Here is a tiny trained network, its code and every weight. The questions are about switching its units off for an input and a target symbol, where a switched-off unit gives its printed mean instead of its output.

import numpy as np


def w(rows, s, z=0):
    codes = np.array(rows[::2]) - 128.0
    scale = np.full(codes.shape[1], s)
    scale[-1] = z or s
    return codes * scale


def norm(h):
    return h / np.sqrt((h * h).mean(-1, keepdims=True) + 1e-5)


def f(y):
    return np.maximum(y, 0)


def softmax(a):
    e = np.exp(a - a.max(-1, keepdims=True))
    return e / e.sum(-1, keepdims=True)


def log_softmax(a):
    a = a - a.max(-1, keepdims=True)
    return a - np.log(np.exp(a).sum(-1, keepdims=True))


def net(x, mask):
    ids = ['ΔΛΞΨαεμτ'.index(c) for c in x.split()]
    T = len(ids)
    res = E[ids] + P[:T]
    r = norm(res)
    for j in range(2):
        rows = slice(3 * j, 3 * j + 3)
        q, k, v = (r @ M[0][rows].T for M in (Q, K, V))
        z = softmax(np.where(np.tri(T) > 0, q @ k.T / 3**0.5, -1e9)) @ v
        o = O[0][rows]
        res = res + np.where(mask[j], z, o[:, -1]) @ o[:, :-1]
    y = f(norm(res) @ A[0][:, :-1].T + A[0][:, -1])
    res = res + np.where(mask[2:6], y, B[0][:, -1]) @ B[0][:, :-1]
    return log_softmax(norm(res)[-1] @ U[:, :-1].T + U[:, -1])


Q, K, V, O, A, B = {}, {}, {}, {}, {}, {}
E = w([
[124,92,73,141,160,162,148],'Δ',
[146,76,128,120,127,151,139],'Λ',
[161,124,128,208,123,142,112],'Ξ',
[114,86,110,194,163,157,174],'Ψ',
[155,32,126,169,152,154,172],'α',
[192,126,89,175,150,152,152],'ε',
[100,143,107,174,129,123,184],'μ',
[85,60,2,149,145,78,190],'τ',
],0.012)
P = w([
[108,150,137,87,94,144,116],'0',
[158,129,166,163,231,207,88],'1',
[137,63,63,177,47,135,39],'2',
[147,117,98,158,170,116,251],'3',
[92,135,160,77,194,143,83],'4',
[149,75,97,166,76,115,69],'5',
[149,116,138,148,144,87,218],'6',
[108,150,132,61,201,129,58],'7',
[146,74,96,166,69,124,66],'8',
],0.017)
Q[0] = w([
[132,205,122,114,226,83,143],'head 1',
[99,137,113,121,235,77,249],'head 1',
[82,117,90,117,106,140,110],'head 1',
[151,110,152,129,23,115,93],'head 2',
[190,100,95,131,141,121,198],'head 2',
[167,221,233,75,189,120,150],'head 2',
],0.012)
K[0] = w([
[126,134,89,160,234,109,120],'head 1',
[121,78,132,171,207,3,107],'head 1',
[149,121,95,151,118,205,125],'head 1',
[120,162,134,104,87,152,98],'head 2',
[183,121,101,173,121,124,137],'head 2',
[128,85,149,184,239,183,153],'head 2',
],0.014)
V[0] = w([
[72,132,50,157,100,79,50],'head 1',
[209,62,109,86,110,77,70],'head 1',
[120,151,158,7,181,149,173],'head 1',
[108,130,177,138,142,212,130],'head 2',
[136,152,132,134,150,129,58],'head 2',
[234,176,64,108,105,166,131],'head 2',
],0.013)
O[0] = w([
[134,71,133,251,157,172,125,208],'head 1',
[206,94,57,126,154,168,104,50],'head 1',
[135,162,102,96,163,110,181,130],'head 1',
[153,8,151,167,215,89,136,73],'head 2',
[83,109,109,175,177,208,78,3],'head 2',
[143,170,216,116,133,202,173,156],'head 2',
],0.012,0.0041)
A[0] = w([
[113,145,86,98,87,133,136,62],'neuron 1',
[125,165,122,77,168,90,114,155],'neuron 2',
[174,140,122,206,127,113,194,6],'neuron 3',
[141,156,163,107,248,117,94,85],'neuron 4',
],0.017,0.011)
B[0] = w([
[92,108,101,82,248,137,123,184],'neuron 1',
[176,159,165,101,110,143,56,252],'neuron 2',
[54,71,36,65,123,175,166,209],'neuron 3',
[59,88,180,145,218,127,18,254],'neuron 4',
],0.016,0.0065)
U = w([
[94,112,154,145,206,122,118,149],'Δ',
[112,176,93,38,150,157,39,82],'Λ',
[166,175,107,170,82,135,109,254],'Ξ',
[125,136,134,130,127,7,151,126],'Ψ',
[225,109,110,80,145,43,154,107],'α',
[149,182,169,99,127,198,171,88],'ε',
[46,212,144,108,72,102,119,84],'μ',
[92,117,61,95,179,145,203,91],'τ',
],0.014,0.0055)

Each question gives the input, a string of symbols that net reads in full, and the target symbol t.
The units are the heads (3 rows each of Q, K, V and O) and the neurons (one row each of A and B). Each row of codes is followed by its name. A weight is (code - 128) times the scale printed after its matrix; where a second scale follows, it is the last column's (O, A, B and U).
mask holds one flag per unit, heads first, then neurons. A switched-off unit (its flag False) gives its mean, the last column of its rows in O or B, instead of its output. The means were averaged over made-up inputs and are rounded, as every weight is.
A unit's drop is (log p(t) with every unit on - log p(t) with that unit switched off) / (log p(t) with every unit on - log p(t) with every unit switched off).
The circuit of an input: a set's keep is (log p(t) with only the set's units on - log p(t) with every unit switched off) / (log p(t) with every unit on - log p(t) with every unit switched off). Starting from all 6 units, units are removed one at a time, each time the one whose removal leaves the highest keep (on an exact tie, the one counted first), for as long as the keep stays at least 0.8.
units of the circuit, in order: the units of the circuit, biggest drop first
unit that matters most: the unit with the biggest drop
k most important neurons: the k neurons with the biggest drops, biggest first
heads that matter: for each layer, one digit per head in row order, 1 if its drop is at least 0.15 and else 0, layers parted by /
drop when u is switched off: that unit's drop, to one decimal
input τ α Ψ Δ, target α: unit that matters most -> head 1
input τ Ξ α Δ τ τ Λ, target τ: heads that matter -> 00
input Λ Δ τ Ξ, target τ: heads that matter -> 00
input τ τ Δ τ τ τ, target Ξ: units of the circuit, in order -> (head 1; head 2)
input Δ τ α, target τ: units of the circuit, in order -> (head 1; neuron 4)
input Δ τ ε, target τ: heads that matter -> 10
input τ τ τ Δ Δ Λ ε, target ε: heads that matter -> 11
input τ μ μ μ, target μ: heads that matter -> 10
input Δ α α Λ, target α: units of the circuit, in order -> (head 1; neuron 4)
input τ τ Δ Δ Δ Ψ Δ Ψ Ψ, target Ξ: heads that matter -> 10
input Δ Ψ Ψ Ψ τ τ Δ τ μ, target τ: heads that matter -> 00
input μ τ ε τ ε μ, target Ψ: units of the circuit, in order -> (head 2; head 1)
input τ Δ μ Δ Δ Ξ Δ ε τ, target Ξ: units of the circuit, in order -> (head 1; neuron 4)
input ε Δ ε τ ε Δ Ξ Λ, target Δ: heads that matter -> 01
input τ τ ε τ τ τ Ψ Ξ, target Δ: unit that matters most -> neuron 4
input τ τ Λ, target Ξ: heads that matter -> 10
input Ψ ε τ τ Λ τ α Δ ε, target μ: heads that matter -> 10
input μ ε Λ, target Ψ: heads that matter -> 11
input τ Ψ τ τ Δ τ Ψ, target τ: heads that matter -> 00
input Δ α μ τ Δ τ μ, target τ: unit that matters most -> neuron 3
input τ τ μ τ τ α, target Ξ: heads that matter -> 00
input α Δ τ Δ Ξ Ψ, target Λ: heads that matter -> 10
input μ ε τ, target Ψ: units of the circuit, in order -> (head 2; head 1)
input Δ α Ψ, target τ: 2 most important neurons -> (neuron 3; neuron 4)
input Δ ε Ξ τ Ψ τ Δ, target τ: drop when neuron 3 is switched off -> 0.1
input Δ ε τ Δ Δ Λ, target τ: drop when head 1 is switched off -> 1.0
input τ Δ τ α Δ Δ τ Ψ Ψ, target Ξ: drop when head 2 is switched off -> 0.1
input Λ τ τ Δ ε Δ Δ Δ τ, target α: unit that matters most -> head 1
